In the rows, zero is written as 128.
[140 132 120 160 126  96 147 133 119 125 147 157 130 145 127 133 115 132
 136 117 143 132 121 124 121 189 131 123 140 150 131] -> kefaz
[138 125 128 118 127  87 252  99 143 176 138  30 120 197 137 112 100 121
 122  98  92 145 143 120  88  40 143 131 127 100 111] -> Gozug
[134 130 128 109 133 174  92 101 118 117 109 123 128 130 128 127 138 130
 112 139 117 130 122 133 131 129 119 137 121 106 118] -> sov
[127 133 123 102 131 186  92 105 127 121 102 101 129 145 126 116 144 129
 110 139 100 137 123 137 123 123 114 139 106  87 114] -> sov
[135 139 117 118 128 177 175  83 138 118 119  97 121 211 134  99 112 120
 116 105  88 141 110 137 105 172 123 143 110  70 109] -> Gozug
[142 124 122 173 124  95 151 119 118 118 140 160 129 157 129 120 105 123
 134  95 131 130 118 127 139 184 140 126 132 130 130] -> kefaz
[144 139 112 136 134 155 114  73 121 111  90 111 116 209 132 110 114 125
 103 109  85 147 112 153 106 136 123 140  99  54 106] -> sov
[132 136 128 108 133 144 151 103 135 130 124  91 113 166 141 118 128 126
 117 123  91 144 122 133  95  91 131 135 121  98 118] -> Gozug
[143 127 124 171 125  97 163 125 137 123 140 144 130 141 132 127 107 129
 126 100 136 133 117 121 131 178 130 123 135 137 135] -> kefaz
[134 130 111 119 125 171 106  98 123 117 110 118 121 165 124 111 128 134
 111 104 101 145 117 136 132 139 120 141 111  67 114] -> sov
[127 130 124 106 132 195 108  94 126 114 102 103 126 155 126 117 144 132
 114 152  98 140 123  48 119 128 115 142 115  88 124] -> sov
[155 130 130 145 130  98 159  96 128 131 112  97 109 207 150 121  97 134
 118 101 100 149 131 147  95  48 147 136 117  82 123] -> Gozug
[134 124 122 141 126 117 130 113 125 132 126 125 119 166 136 120 117 129
 125 117 110 133 126 136 111 117 135 131 104 107 123] -> Gozug
[141 149 121 124 130 120 244  86 139 141 149  57 122 204 130  91  84 112
 125  83  87 141 127 124  97 145 131 143 122  94 112] -> Gozug
[126 123 120 172 123  98 126 133 124 123 137 169 133 131 125 133 118 125
 134 113 134 121 117 133 128 167 123 119 142 142 134] -> kefaz
[145 143 120 123 128 133 169  83 129 139 103  68 111 216 146 109 118 126
 149  78  85 153 127 142  93  84 141 148 109  76 110] -> Gozug
[158 123 111 194 121  87 136 112 119 105 135 189 120 184 119 118  94 119
 127  87 128 124 108 134 125 220 131 123 138 103 134] -> kefaz
[160 137 111 164 141  64 192  99 137 127 136 107 114 210 154 122  93 123
 123  82 111 147 127 134  96  91 152 127 119  96 117] -> Gozug
[131 125 124 164 118 116 110 136 125 118 134 194 145 124 120 131 120 122
 130 122 144 127 115 131 137 189 135 118 139 146 131] -> kefaz
[115 132 130  95 139 180  97 127 127 124 117 107 126 119 126 128 145 129
 120 143 114 127 131 138 135  95 119 137 116 112 126] -> sov
[146 136 116 146 136 111 167  85 121 122 118 103 111 201 142 111  98 126
 111  97  99 143 128 134 114  96 141 136 113  83 117] -> Gozug
[142 125 116 167 127 112 110 117 122 101 127 177 123 157 123 128 111 131
 118 105 130 136 115 134 152 183 131 124 122 116 128] -> kefaz
[142 146 111 123 135 131 181  79 135 136 109  67 112 225 147 116 105 127
 111 103  69 155 128 145  82  60 145 152 103  61 129] -> Gozug
[127 133 130 130 110 111 156 130 133 136 131 113 126 151 139 123 118 123
 129 118 115 129 132 131 116 128 128 133 129 120 129] -> Gozug
[133 132 126  95 130 194 109 111 127 112 121 108 126 128 118 125 139 128
 119 141 107 139 120 133 137 160 115 140 117 105 124] -> sov
[132 140 130  95 129 146 187 113 135 129 132  74 130 160 123  98 114 128
 124 108  87 136 134 122 109 122 127 141  98 109 122] -> Gozug
[127 139 129 120 130 115 196 129 128 150 154  86 127 133 129 126 112 130
 136 118 111 128 141 123 114 102 134 125 134 133 123] -> Gozug
[136 138 122 100 130 199  85 110 118 114  95 105 131 168 126 117 137 128
 105 148  92 137 117 140 128 144 112 147 118  91 132] -> sov
[124 136 140  95 125 147 182 122 130 137 142  79 132 131 127 119 123 130
 140 119 111 131 136 125 120 116 125 127 108 125 134] -> Gozug
[162 130 128 154 132  64 212 113 134 153 146 100 111 187 151 128  92 123
 131  94 116 140 141 126 105  61 153 130 129 117 116] -> Gozug
